Here is a tiny trained network, its code and every weight. The questions are about switching its units off for an input and a class, where a switched-off unit gives its printed mean instead of its output.

import numpy as np


def w(rows, s, z=0):
    codes = np.array(rows[::2]) - 128.0
    scale = np.full(codes.shape[1], s)
    scale[-1] = z or s
    return codes * scale


def norm(h):
    return h / np.sqrt((h * h).mean(-1, keepdims=True) + 1e-5)


def f(y):
    return y / 2 * (1 + np.tanh(0.7978845608 * (y + 0.044715 * y**3)))


def log_softmax(a):
    a = a - a.max(-1, keepdims=True)
    return a - np.log(np.exp(a).sum(-1, keepdims=True))


def net(x, mask):
    res = np.array(x, float).reshape(1, 4) / 4 @ E
    u = 0
    for l in range(3):
        y = f(norm(res) @ A[l][:, :-1].T + A[l][:, -1])
        res = res + np.where(mask[u : u + 11], y, B[l][:, -1]) @ B[l][:, :-1]
        u += 11
    return log_softmax(norm(res)[-1] @ U[:, :-1].T + U[:, -1])


A, B = {}, {}
E = w([
[131,127,130,127],'x0',
[184,111,225,251],'x1',
[179,254,61,175],'x2',
[228,49,137,107],'x3',
],0.0055)
A[0] = w([
[165,148,131,194,6],'0.n1',
[114,176,113,126,181],'0.n2',
[151,84,96,183,16],'0.n3',
[135,97,175,173,121],'0.n4',
[116,107,145,155,169],'0.n5',
[145,113,117,136,63],'0.n6',
[182,80,142,51,15],'0.n7',
[206,188,98,101,54],'0.n8',
[79,98,121,74,132],'0.n9',
[153,170,122,66,63],'0.n10',
[124,121,86,245,92],'0.n11',
],0.012,0.0028)
B[0] = w([
[131,155,164,35,206],'0.n1',
[86,179,82,102,207],'0.n2',
[185,114,133,158,131],'0.n3',
[94,99,76,201,244],'0.n4',
[86,160,107,123,186],'0.n5',
[154,127,113,123,112],'0.n6',
[185,126,64,47,214],'0.n7',
[85,97,69,140,209],'0.n8',
[133,169,227,25,231],'0.n9',
[129,26,99,254,151],'0.n10',
[141,184,208,105,254],'0.n11',
],0.0066,0.0034)
A[1] = w([
[142,120,176,111,71],'1.n1',
[138,133,127,77,94],'1.n2',
[120,127,34,81,119],'1.n3',
[133,155,59,120,53],'1.n4',
[109,141,46,156,67],'1.n5',
[178,111,156,80,153],'1.n6',
[22,95,180,123,2],'1.n7',
[86,118,168,92,90],'1.n8',
[246,203,131,113,169],'1.n9',
[117,91,219,133,153],'1.n10',
[165,23,120,165,50],'1.n11',
],0.013,0.003)
B[1] = w([
[80,215,111,80,144],'1.n1',
[160,70,66,118,160],'1.n2',
[162,128,102,112,233],'1.n3',
[204,167,155,144,164],'1.n4',
[175,164,144,86,171],'1.n5',
[66,106,148,126,198],'1.n6',
[131,126,74,182,209],'1.n7',
[117,116,46,161,180],'1.n8',
[49,2,206,153,255],'1.n9',
[199,160,86,139,235],'1.n10',
[154,225,227,99,206],'1.n11',
],0.007,0.0045)
A[2] = w([
[200,56,86,96,44],'2.n1',
[90,84,128,222,219],'2.n2',
[53,179,212,72,49],'2.n3',
[131,106,84,236,202],'2.n4',
[131,109,147,96,215],'2.n5',
[105,163,152,65,48],'2.n6',
[46,168,118,167,80],'2.n7',
[70,215,66,93,86],'2.n8',
[108,114,3,112,2],'2.n9',
[121,138,150,71,37],'2.n10',
[51,56,98,82,154],'2.n11',
],0.014,0.0028)
B[2] = w([
[184,246,26,113,198],'2.n1',
[60,106,54,36,242],'2.n2',
[125,220,81,223,226],'2.n3',
[108,111,30,98,211],'2.n4',
[65,160,187,253,177],'2.n5',
[127,154,165,110,158],'2.n6',
[191,68,34,218,221],'2.n7',
[81,43,222,11,255],'2.n8',
[81,178,233,216,230],'2.n9',
[253,127,190,227,144],'2.n10',
[179,1,123,185,230],'2.n11',
],0.0064,0.0055)
U = w([
[52,35,188,148,253],'0',
[66,108,1,158,49],'1',
[193,41,97,106,90],'2',
[162,170,225,184,50],'3',
[93,189,181,49,174],'4',
[54,206,120,215,93],'5',
[185,197,49,108,73],'6',
],0.022,0.0025)

Each question gives the input, the list of numbers given to net, and the class t.
The units are the neurons (one row each of A and B). Each row of codes is followed by its name. A weight is (code - 128) times the scale printed after its matrix; where a second scale follows, it is the last column's (A, B and U).
mask holds one flag per neuron, layer by layer. A switched-off neuron (its flag False) gives its mean, the last column of its row in B, instead of its output. The means were averaged over made-up inputs and are rounded, as every weight is.
A unit's drop is (log p(t) with every unit on - log p(t) with that unit switched off) / (log p(t) with every unit on - log p(t) with every unit switched off).
The circuit of an input: a set's keep is (log p(t) with only the set's units on - log p(t) with every unit switched off) / (log p(t) with every unit on - log p(t) with every unit switched off). Starting from the 12 units with the biggest drops (on a tie, the unit counted first), units are removed one at a time, each time the one whose removal leaves the highest keep (on an exact tie, the one counted first), for as long as the keep stays at least 0.8.
circuit, biggest first: the units of the circuit, biggest drop first
k most important neurons: the k neurons with the biggest drops, biggest first
k most important neurons of layer l: the k neurons of layer l with the biggest drops, biggest first
drop of u: that unit's drop, to one decimal
input [-3,-3,2,6], class 6: most important neuron	(2.n1)
input [-3,-8,-4,1], class 2: 2 most important neurons of layer 1	(1.n2, 1.n3)
input [5,1,8,6], class 0: 3 most important neurons	(1.n9, 0.n4, 0.n1)
input [7,0,8,-2], class 4: 3 most important neurons of layer 0	(0.n8, 0.n2, 0.n9)
input [-5,-6,1,6], class 6: 3 most important neurons	(2.n1, 0.n10, 0.n11)
input [-4,-5,-1,0], class 0: 3 most important neurons	(0.n9, 2.n9, 2.n11)
input [3,0,5,-7], class 4: 2 most important neurons	(2.n8, 0.n2)
input [8,-7,-4,1], class 2: 4 most important neurons	(2.n11, 0.n7, 1.n2, 2.n1)
input [2,-7,1,-3], class 4: 4 most important neurons of layer 1	(1.n9, 1.n3, 1.n4, 1.n6)
input [4,1,-8,8], class 3: 2 most important neurons	(1.n11, 2.n5)
input [4,3,-8,1], class 3: 2 most important neurons	(1.n11, 0.n2)
input [-7,-6,1,8], class 6: 4 most important neurons of layer 0	(0.n11, 0.n10, 0.n8, 0.n1)
input [-1,1,-6,1], class 3: 3 most important neurons	(0.n7, 1.n9, 2.n9)
input [6,8,-2,7], class 3: most important neuron	(1.n11)
input [-3,-6,-7,2], class 2: 2 most important neurons	(2.n11, 0.n7)
input [-1,1,0,-4], class 1: 2 most important neurons	(2.n7, 1.n11)
input [6,-1,-1,-2], class 0: 2 most important neurons of layer 0	(0.n9, 0.n11)
input [-6,1,-3,-7], class 1: 2 most important neurons of layer 2	(2.n7, 2.n4)
input [-1,2,-5,1], class 3: 3 most important neurons of layer 1	(1.n11, 1.n10, 1.n9)
input [2,7,-1,7], class 3: circuit, biggest first	(1.n11)
input [5,-7,2,0], class 4: 2 most important neurons of layer 1	(1.n9, 1.n10)
input [-4,-6,8,-3], class 4: drop of 2.n8	0.5
input [4,-8,2,-5], class 4: drop of 2.n8	0.1
input [-6,5,4,4], class 0: drop of 1.n9	0.9
